Here is a tiny trained network, its code and every weight. The questions are about switching its units off for an input and a target symbol, where a switched-off unit gives its printed mean instead of its output.

import numpy as np


def w(rows, s, z=0):
    codes = np.array(rows[::2]) - 128.0
    scale = np.full(codes.shape[1], s)
    scale[-1] = z or s
    return codes * scale


def f(y):
    return np.maximum(y, 0)


def softmax(a):
    e = np.exp(a - a.max(-1, keepdims=True))
    return e / e.sum(-1, keepdims=True)


def log_softmax(a):
    a = a - a.max(-1, keepdims=True)
    return a - np.log(np.exp(a).sum(-1, keepdims=True))


def net(x, mask):
    ids = ['ΘΛΠΩαεηστ'.index(c) for c in x.split()]
    T = len(ids)
    res = E[ids] + P[:T]
    q, k, v = (res @ M[0].T for M in (Q, K, V))
    z = softmax(np.where(np.tri(T) > 0, q @ k.T / 3**0.5, -1e9)) @ v
    res = res + np.where(mask[0], z, O[0][:, -1]) @ O[0][:, :-1]
    y = f(res @ A[0][:, :-1].T + A[0][:, -1])
    res = res + np.where(mask[1:13], y, B[0][:, -1]) @ B[0][:, :-1]
    return log_softmax(res[-1] @ U[:, :-1].T + U[:, -1])


Q, K, V, O, A, B = {}, {}, {}, {}, {}, {}
E = w([
[136,131,118,127,150],'Θ',
[103,130,80,164,180],'Λ',
[136,129,125,114,153],'Π',
[132,137,75,82,178],'Ω',
[90,145,146,99,153],'α',
[142,116,142,1,132],'ε',
[174,115,193,142,134],'η',
[130,113,230,80,91],'σ',
[255,85,99,99,174],'τ',
],0.0085)
P = w([
[152,202,134,139,109],'0',
[100,173,171,117,169],'1',
[158,73,121,101,94],'2',
[171,196,84,124,86],'3',
[104,143,177,113,208],'4',
[136,43,119,103,135],'5',
[171,210,62,112,89],'6',
[104,119,178,102,254],'7',
[133,10,110,85,176],'8',
[159,217,73,129,81],'9',
],0.0082)
Q[0] = w([
[114,62,136,112,148],'h1',
[124,219,2,116,139],'h1',
[129,62,111,135,15],'h1',
],0.028)
K[0] = w([
[94,147,94,183,126],'h1',
[94,19,213,121,216],'h1',
[105,177,227,144,4],'h1',
],0.022)
V[0] = w([
[115,128,71,224,156],'h1',
[127,87,183,249,103],'h1',
[245,133,129,147,163],'h1',
],0.013)
O[0] = w([
[114,77,123,230,205,150],'h1',
[119,104,235,255,78,4],'h1',
[252,83,146,114,147,176],'h1',
],0.0089,0.0038)
A[0] = w([
[116,30,93,67,67,157],'n1',
[220,181,98,180,49,76],'n2',
[126,85,53,221,89,82],'n3',
[129,83,114,95,168,23],'n4',
[17,191,180,108,133,51],'n5',
[98,141,206,141,209,84],'n6',
[83,77,159,188,172,52],'n7',
[63,181,168,121,182,172],'n8',
[110,181,120,147,5,3],'n9',
[164,39,120,136,61,168],'n10',
[118,254,165,158,100,158],'n11',
[112,178,78,185,149,172],'n12',
],0.012,0.0049)
B[0] = w([
[94,99,120,184,156,255],'n1',
[65,66,177,108,112,185],'n2',
[81,99,200,124,146,158],'n3',
[135,154,171,107,91,209],'n4',
[143,37,80,92,148,150],'n5',
[160,114,119,204,151,206],'n6',
[83,91,103,54,79,188],'n7',
[92,176,168,138,129,229],'n8',
[143,148,173,49,253,155],'n9',
[117,181,78,130,134,176],'n10',
[122,188,92,180,64,196],'n11',
[195,126,162,143,143,233],'n12',
],0.029,0.0045)
U = w([
[120,125,133,127,116,14],'Θ',
[103,111,171,216,213,147],'Λ',
[139,123,130,117,102,93],'Π',
[70,198,181,62,171,3],'Ω',
[81,119,2,150,178,219],'α',
[69,23,164,62,137,158],'ε',
[155,200,83,171,63,184],'η',
[68,121,164,145,31,94],'σ',
[252,98,90,51,179,236],'τ',
],0.0072,0.0027)

Each question gives the input, a string of symbols that net reads in full, and the target symbol t.
The units are the heads (3 rows each of Q, K, V and O) and the neurons (one row each of A and B). Each row of codes is followed by its name. A weight is (code - 128) times the scale printed after its matrix; where a second scale follows, it is the last column's (O, A, B and U).
mask holds one flag per unit, heads first, then neurons. A switched-off unit (its flag False) gives its mean, the last column of its rows in O or B, instead of its output. The means were averaged over made-up inputs and are rounded, as every weight is.
A unit's drop is (log p(t) with every unit on - log p(t) with that unit switched off) / (log p(t) with every unit on - log p(t) with every unit switched off).
The circuit of an input: a set's keep is (log p(t) with only the set's units on - log p(t) with every unit switched off) / (log p(t) with every unit on - log p(t) with every unit switched off). Starting from the 12 units with the biggest drops (on a tie, the unit counted first), units are removed one at a time, each time the one whose removal leaves the highest keep (on an exact tie, the one counted first), for as long as the keep stays at least 0.8.
circuit, biggest first: the units of the circuit, biggest drop first
most important unit: the unit with the biggest drop
k most important neurons: the k neurons with the biggest drops, biggest first
input Λ ε σ Λ Λ Ω Ω Λ η ε, target σ: circuit, biggest first -> h1; n2
input α α Λ ε Λ τ η, target ε: most important unit -> n2
input α σ Ω η α α η, target Ω: 2 most important neurons -> n9; n2
input Λ Ω α τ α ε α Λ Λ, target ε: circuit, biggest first -> h1; n7; n11
input σ Ω σ Λ Λ Λ η σ Ω Λ, target Ω: circuit, biggest first -> n9; h1
input Λ Λ Λ α Θ Ω ε α Π, target α: circuit, biggest first -> n12; n10
input α α α α Λ Ω Λ ε, target Λ: circuit, biggest first -> n6; h1
input Θ Λ Λ Ω, target τ: 3 most important neurons -> n1; n12; n8
input Ω Λ σ, target α: circuit, biggest first -> n1; n10; n12
input Λ Λ η Ω, target σ: circuit, biggest first -> h1; n2; n11
input α Λ Ω Λ Ω Λ Ω Λ σ σ, target Ω: 3 most important neurons -> n9; n11; n6
input σ α η Λ Λ σ Θ ε Λ Ω, target α: circuit, biggest first -> h1; n1
input Ω Θ Λ Λ α Λ η, target σ: circuit, biggest first -> n2; n11
input σ Ω Λ Π Ω ε α, target α: circuit, biggest first -> h1; n1; n4
input α α Ω, target α: 2 most important neurons -> n1; n12
input Λ Λ ε, target α: most important unit -> n10
input Λ Λ η α, target σ: circuit, biggest first -> h1; n2; n11
input α Λ σ σ Λ ε Θ σ α Ω, target Ω: circuit, biggest first -> n9; h1
input α Λ α α, target η: circuit, biggest first -> n11; h1
input Λ σ α Ω Λ σ τ α Θ, target α: 4 most important neurons -> n1; n10; n12; n8
input α Λ ε Λ Ω Ω ε Λ Θ, target α: most important unit -> n10
input σ Ω Λ α Λ α σ σ τ, target α: 2 most important neurons -> n1; n10
input σ σ Λ α Λ ε Λ σ Ω α, target Ω: 3 most important neurons -> n9; n6; n2
input Λ α Λ Λ Ω σ α τ Λ α, target ε: 2 most important neurons -> n2; n11
input Ω α Λ Λ ε τ, target α: 4 most important neurons -> n10; n1; n12; n8
input Θ Θ Λ Λ α Λ Ω, target η: 2 most important neurons -> n11; n9
